Here is a tiny trained network, its code and every weight. The questions are about switching its units off for an input and a target symbol, where a switched-off unit gives its printed mean instead of its output.

import numpy as np


def w(rows, s, z=0):
    codes = np.array(rows[::2]) - 128.0
    scale = np.full(codes.shape[1], s)
    scale[-1] = z or s
    return codes * scale


def f(y):
    return np.maximum(y, 0)


def softmax(a):
    e = np.exp(a - a.max(-1, keepdims=True))
    return e / e.sum(-1, keepdims=True)


def log_softmax(a):
    a = a - a.max(-1, keepdims=True)
    return a - np.log(np.exp(a).sum(-1, keepdims=True))


def net(x, mask):
    ids = ['γδζηλσψ'.index(c) for c in x.split()]
    T = len(ids)
    res = E[ids] + P[:T]
    u = 0
    for l in range(2):
        q, k, v = (res @ M[l].T for M in (Q, K, V))
        z = softmax(np.where(np.tri(T) > 0, q @ k.T / 2**0.5, -1e9)) @ v
        res = res + np.where(mask[u], z, O[l][:, -1]) @ O[l][:, :-1]
        u += 1
        y = f(res @ A[l][:, :-1].T + A[l][:, -1])
        res = res + np.where(mask[u : u + 12], y, B[l][:, -1]) @ B[l][:, :-1]
        u += 12
    return log_softmax(res[-1] @ U[:, :-1].T + U[:, -1])


Q, K, V, O, A, B = {}, {}, {}, {}, {}, {}
E = w([
[250,192,180,144,150],'γ',
[108,123,123,106,133],'δ',
[110,132,105,121,141],'ζ',
[113,127,91,126,146],'η',
[121,125,50,143,160],'λ',
[112,148,172,116,136],'σ',
[87,169,192,101,121],'ψ',
],0.019)
P = w([
[150,168,72,171,76],'0',
[88,68,170,135,142],'1',
[102,211,147,213,163],'2',
[125,159,108,92,183],'3',
[156,66,115,139,142],'4',
[97,133,117,162,49],'5',
[144,161,112,50,170],'6',
[146,62,131,143,140],'7',
[94,127,142,158,20],'8',
[152,171,110,5,156],'9',
[151,72,130,146,141],'10',
[114,139,122,173,33],'11',
[170,157,109,17,158],'12',
],0.017)
Q[0] = w([
[118,9,171,1,55],'L0H0',
[228,124,167,112,136],'L0H0',
],0.0056)
K[0] = w([
[93,105,128,155,255],'L0H0',
[245,104,167,120,158],'L0H0',
],0.007)
V[0] = w([
[217,119,2,26,224],'L0H0',
[122,125,173,248,103],'L0H0',
],0.005)
O[0] = w([
[33,177,65,70,137,254],'L0H0',
[254,205,170,145,166,176],'L0H0',
],0.0077,0.00091)
A[0] = w([
[75,176,156,103,168,159],'L0N0',
[83,84,80,220,129,21],'L0N1',
[86,153,172,222,97,165],'L0N2',
[159,178,149,151,111,183],'L0N3',
[198,137,175,112,164,3],'L0N4',
[99,125,122,237,44,103],'L0N5',
[111,211,55,103,98,126],'L0N6',
[105,84,118,245,135,54],'L0N7',
[171,121,174,75,102,10],'L0N8',
[190,120,117,184,45,220],'L0N9',
[164,142,131,124,72,168],'L0N10',
[168,104,79,92,159,183],'L0N11',
],0.011,0.0046)
B[0] = w([
[131,125,72,73,144,227],'L0N0',
[95,145,166,9,159,161],'L0N1',
[231,114,95,51,41,227],'L0N2',
[64,165,35,138,105,226],'L0N3',
[26,92,94,94,155,182],'L0N4',
[99,140,47,94,2,217],'L0N5',
[238,102,200,205,147,253],'L0N6',
[71,141,228,109,45,159],'L0N7',
[42,99,35,101,172,153],'L0N8',
[93,14,208,97,99,245],'L0N9',
[90,132,133,138,49,192],'L0N10',
[114,31,56,190,133,231],'L0N11',
],0.0067,0.006)
Q[1] = w([
[200,150,78,107,4],'L1H0',
[30,54,91,119,46],'L1H0',
],0.012)
K[1] = w([
[188,128,98,126,185],'L1H0',
[149,107,107,5,133],'L1H0',
],0.014)
V[1] = w([
[124,2,168,188,136],'L1H0',
[45,213,202,33,172],'L1H0',
],0.0069)
O[1] = w([
[203,185,71,169,67,101],'L1H0',
[8,175,144,177,179,2],'L1H0',
],0.017,0.0044)
A[1] = w([
[77,177,125,189,100,189],'L1N0',
[82,74,168,124,151,161],'L1N1',
[199,139,218,138,121,92],'L1N2',
[159,150,106,186,228,215],'L1N3',
[89,109,46,128,146,190],'L1N4',
[134,148,57,167,103,205],'L1N5',
[107,102,255,111,143,106],'L1N6',
[153,122,72,137,125,36],'L1N7',
[157,118,69,131,136,75],'L1N8',
[64,190,199,160,97,6],'L1N9',
[171,96,142,105,67,141],'L1N10',
[190,133,87,105,127,163],'L1N11',
],0.015,0.011)
B[1] = w([
[151,107,150,12,58,153],'L1N0',
[231,139,48,149,150,169],'L1N1',
[125,67,47,39,63,149],'L1N2',
[230,153,54,62,212,153],'L1N3',
[59,114,207,139,28,177],'L1N4',
[95,178,125,177,92,185],'L1N5',
[111,255,202,62,202,156],'L1N6',
[117,107,147,44,124,158],'L1N7',
[38,125,210,59,126,174],'L1N8',
[180,132,78,233,89,147],'L1N9',
[98,162,104,133,217,254],'L1N10',
[156,121,147,198,113,241],'L1N11',
],0.0092,0.023)
U = w([
[56,178,108,173,172,193],'γ',
[17,65,184,11,109,100],'δ',
[164,103,225,102,79,163],'ζ',
[158,206,119,162,133,1],'η',
[124,207,78,254,190,223],'λ',
[118,174,158,36,203,118],'σ',
[215,88,21,74,139,102],'ψ',
],0.0087,0.0056)

Each question gives the input, a string of symbols that net reads in full, and the target symbol t.
The units are the heads (2 rows each of Q, K, V and O) and the neurons (one row each of A and B). Each row of codes is followed by its name. A weight is (code - 128) times the scale printed after its matrix; where a second scale follows, it is the last column's (O, A, B and U).
mask holds one flag per unit, layer by layer, with each layer's heads first. A switched-off unit (its flag False) gives its mean, the last column of its rows in O or B, instead of its output. The means were averaged over made-up inputs and are rounded, as every weight is.
A unit's drop is (log p(t) with every unit on - log p(t) with that unit switched off) / (log p(t) with every unit on - log p(t) with every unit switched off).
The circuit of an input: a set's keep is (log p(t) with only the set's units on - log p(t) with every unit switched off) / (log p(t) with every unit on - log p(t) with every unit switched off). Starting from the 12 units with the biggest drops (on a tie, the unit counted first), units are removed one at a time, each time the one whose removal leaves the highest keep (on an exact tie, the one counted first), for as long as the keep stays at least 0.8.
units of the circuit, in order: the units of the circuit, biggest drop first
unit that matters most: the unit with the biggest drop
k most important neurons: the k neurons with the biggest drops, biggest first
top k neurons in layer l: the k neurons of layer l with the biggest drops, biggest first
input σ σ η γ δ σ γ γ σ η ψ, target σ: units of the circuit, in order : [L1N6, L1H0]
input η σ δ η σ δ ζ λ γ δ, target ζ: top 2 neurons in layer 0 : [L0N6, L0N5]
input η ψ γ λ γ γ, target ψ: 3 most important neurons : [L0N9, L1N2, L0N11]
input γ δ δ ζ σ ψ η λ σ ζ δ δ, target γ: top 2 neurons in layer 0 : [L0N11, L0N6]
input σ ζ δ ψ ψ λ ζ η γ, target γ: top neuron in layer 1 : [L1N10]
input ψ σ δ, target η: 2 most important neurons : [L1N0, L0N7]
input η γ η σ σ σ ψ λ δ γ σ σ, target σ: units of the circuit, in order : [L1H0, L1N6]
input ψ δ δ, target η: units of the circuit, in order : [L1N0, L1H0, L1N5]
input δ γ δ, target δ: 3 most important neurons : [L0N11, L0N4, L0N6]
input λ δ η γ σ λ δ δ ψ λ γ δ, target ψ: 3 most important neurons : [L1N2, L0N11, L0N6]
input σ ψ η γ δ σ η ψ, target σ: 3 most important neurons : [L0N11, L0N6, L1N6]
input σ σ λ λ η δ η η γ γ σ, target ψ: 3 most important neurons : [L0N5, L0N3, L0N9]
input ψ λ ψ, target η: 2 most important neurons : [L1N0, L0N5]
input γ ψ δ ζ γ ζ λ λ ψ δ δ η, target δ: unit that matters most : L0N5
input δ δ δ σ δ η γ δ ψ ζ δ, target σ: top 4 neurons in layer 0 : [L0N5, L0N11, L0N2, L0N3]
input λ δ ζ δ η δ λ ζ η, target ψ: 4 most important neurons : [L0N11, L1N2, L0N6, L1N10]
input ψ σ σ σ δ λ, target ζ: top 3 neurons in layer 1 : [L1N0, L1N9, L1N1]
input γ η δ δ γ ζ ψ δ λ, target η: top 4 neurons in layer 1 : [L1N9, L1N1, L1N0, L1N6]
input δ δ γ σ δ ζ, target ζ: 2 most important neurons : [L1N0, L1N9]
input η λ δ δ δ γ λ λ γ δ ψ σ, target δ: units of the circuit, in order : [L1H0]
input δ γ γ γ ζ δ δ δ γ ψ σ σ, target η: top 3 neurons in layer 0 : [L0N0, L0N9, L0N11]
input σ ζ δ σ ψ γ ψ λ, target σ: 2 most important neurons : [L1N6, L0N7]
input ζ ψ δ η γ ψ δ λ, target σ: units of the circuit, in order : [L1H0, L1N1, L0N1, L1N11]
input δ λ δ γ ψ σ ζ σ ζ, target γ: 2 most important neurons : [L0N11, L1N10]
input η η η ψ δ δ δ γ γ η δ γ, target λ: units of the circuit, in order : [L1N10, L1N0]
input η ζ ζ ψ, target ψ: top 2 neurons in layer 0 : [L0N2, L0N0]
input ζ λ σ ψ ζ σ, target η: most important neuron : [L1N9]
